Small tables with named rows and columns. After each table, cells are looked up by row and column.

gek:
,mugu,pelu,rek,mev,vut,reb,fonalo
rus,4398,7800,4863,3728,5344,2919,6812
zelupu,5083,5215,6163,2487,4859,5076,5866
lumul,4645,4761,6044,2524,4971,5124,5558
kek,4597,4468,5233,3112,4182,4849,5098
dafe,4692,4118,4901,3963,4350,5281,4689
lat,4290,4052,4738,3986,4558,4594,4420
rim,4289,3644,3928,4592,4752,4778,4142
gozupo,4544,3416,4168,4938,4930,4634,3611
far,4274,2926,3726,5240,4759,4328,3362
lus,3449,3218,3090,5405,4405,4093,2774
kuzi,3463,2932,2709,5559,4395,4418,1933
zis,3612,2529,2133,5984,3962,4540,1475
suv,3626,2421,2392,5643,4104,4535,543

mev of kek is 3112
rek of zis is 2133
pelu of lat is 4052
rek of kek is 5233
reb of gozupo is 4634
mugu of lat is 4290
rek of lat is 4738
fonalo of zis is 1475
rek of rus is 4863
fonalo of rus is 6812
vut of lus is 4405
mugu of zis is 3612
mugu of kek is 4597
rek of suv is 2392
mugu of rus is 4398
pelu of far is 2926
reb of lumul is 5124

pidug =
|  | bevod | lele | kagag |
|---|---|---|---|
| mel | 81.84 | 43.69 | 2.18 |
| disemu | 70.88 | 49.88 | 30.63 |
| tupepe | 64.80 | 12.29 | 65.98 |
| zibi | 36.98 | 89.22 | 14.46 |
| kadakas | 62.76 | 21.18 | 67.84 |

disemu, lele: 49.88
tupepe, lele: 12.29
kadakas, kagag: 67.84
zibi, bevod: 36.98
mel, kagag: 2.18
disemu, bevod: 70.88

limob.csv
,nemige,ziz,ler,naf,mes,fidinok,pive,dezote
nulari,153,86,139,88,128,120,158,110
tesep,153,37,153,77,146,105,169,68
tatuke,223,105,110,24,159,146,212,82
gudup,211,46,124,35,171,124,212,40
segebu,119,46,183,141,109,97,126,138
kekud,165,164,22,24,153,135,158,26
val,61,105,37,88,128,90,73,26
fava,165,37,139,67,153,105,169,68
kemukeb,234,56,183,56,153,139,223,110
kibibi,107,144,168,173,72,127,105,221
narub,107,125,66,88,128,112,116,68
gukabe,188,46,241,120,116,127,190,179
bez,130,76,168,130,109,112,126,151

bez, pive => 126
val, ziz => 105
narub, dezote => 68
narub, fidinok => 112
kekud, ler => 22
tesep, nemige => 153
narub, ziz => 125
kemukeb, pive => 223
val, ler => 37
gudup, fidinok => 124
kibibi, nemige => 107
bez, dezote => 151
tatuke, ler => 110
segebu, mes => 109
bez, fidinok => 112
val, pive => 73
nulari, naf => 88
gukabe, ziz => 46
segebu, pive => 126
narub, nemige => 107

Table sipamek
cols = namiz, vezupap, bubez, godob, pasit, midazu, komop, lema, kir, zopa
radebig: [-14216, 43621, 66558, 19160, 5708, 40696, -14555, 26581, 35072, 60323]
buk: [-5197, -40870, 2618, 89672, 24754, 27951, 1512, 9474, -28388, 20563]
virazu: [-58876, -4674, 78471, 29696, 53282, 36944, 14227, -28771, 60002, 98589]
femi: [-17915, 71480, 15328, 92052, 33648, 72297, 51626, 18057, 13464, 41143]
rimus: [-10165, -1139, -35614, 64340, 68991, -12070, 35781, -83198, 54101, 71252]

buk, lema -> 9474
radebig, midazu -> 40696
rimus, lema -> -83198
femi, godob -> 92052
virazu, bubez -> 78471
virazu, midazu -> 36944
buk, midazu -> 27951

Table dit
|  | pino | tep | rubabad | mozibi | gezip | tubu | sufe |
|---|---|---|---|---|---|---|---|
| rofula | 165 | 152 | 138 | 145 | 187 | 166 | 109 |
| ralokep | 146 | 146 | 187 | 230 | 171 | 250 | 233 |
| zab | 156 | 85 | 176 | 52 | 168 | 130 | 121 |
| viv | 154 | 171 | 158 | 171 | 132 | 90 | 97 |
| nav | 110 | 148 | 138 | 234 | 172 | 146 | 228 |
| sumune | 171 | 152 | 160 | 144 | 182 | 183 | 103 |
| fura | 168 | 181 | 153 | 143 | 150 | 97 | 122 |
| nivasi | 163 | 99 | 204 | 95 | 189 | 169 | 184 |
| rele | 178 | 185 | 174 | 161 | 167 | 138 | 97 |

sufe of zab = 121
mozibi of fura = 143
rubabad of fura = 153
rubabad of ralokep = 187
pino of rele = 178
gezip of fura = 150
pino of viv = 154
rubabad of nivasi = 204
sufe of rofula = 109
tubu of nav = 146
sufe of nav = 228
tep of nav = 148
sufe of rele = 97
gezip of nav = 172
tep of ralokep = 146
sufe of nivasi = 184
Row with the largest mozibi: nav

guruset:
	feto	tuzo	seg	filus	tik
zazed	2.9	4.5	7.3	6.1	4.2
tamot	4.2	3.9	7.5	6.3	3.6
dufor	7.6	3.4	5.9	5.6	3.3
lun	1.3	5.8	4.3	4.3	5.8
vumu	4.2	3.8	7.5	6.3	3.5
paba	4.1	3.9	7.5	6.3	3.6
girimov	3.3	4.3	7.4	6.2	4.1
mupepi	2.3	4.7	6.9	5.9	4.4
tililo	8.3	3.6	5.0	5.1	3.5
kuluf	2.5	5.9	2.5	3.1	6.1

What is the tik of mupepi in guruset?
4.4
What is the filus of tamot in guruset?
6.3
What is the seg of zazed in guruset?
7.3
What is the seg of dufor in guruset?
5.9
What is the tuzo of kuluf in guruset?
5.9
What is the tuzo of zazed in guruset?
4.5
What is the tik of kuluf in guruset?
6.1
What is the tik of lun in guruset?
5.8
What is the tuzo of paba in guruset?
3.9
What is the feto of lun in guruset?
1.3
What is the tuzo of mupepi in guruset?
4.7
What is the feto of girimov in guruset?
3.3
What is the feto of vumu in guruset?
4.2
What is the feto of tamot in guruset?
4.2
What is the seg of mupepi in guruset?
6.9
What is the filus of zazed in guruset?
6.1
What is the tik of tamot in guruset?
3.6
What is the filus of lun in guruset?
4.3
What is the filus of dufor in guruset?
5.6
Row with the largest tik: kuluf

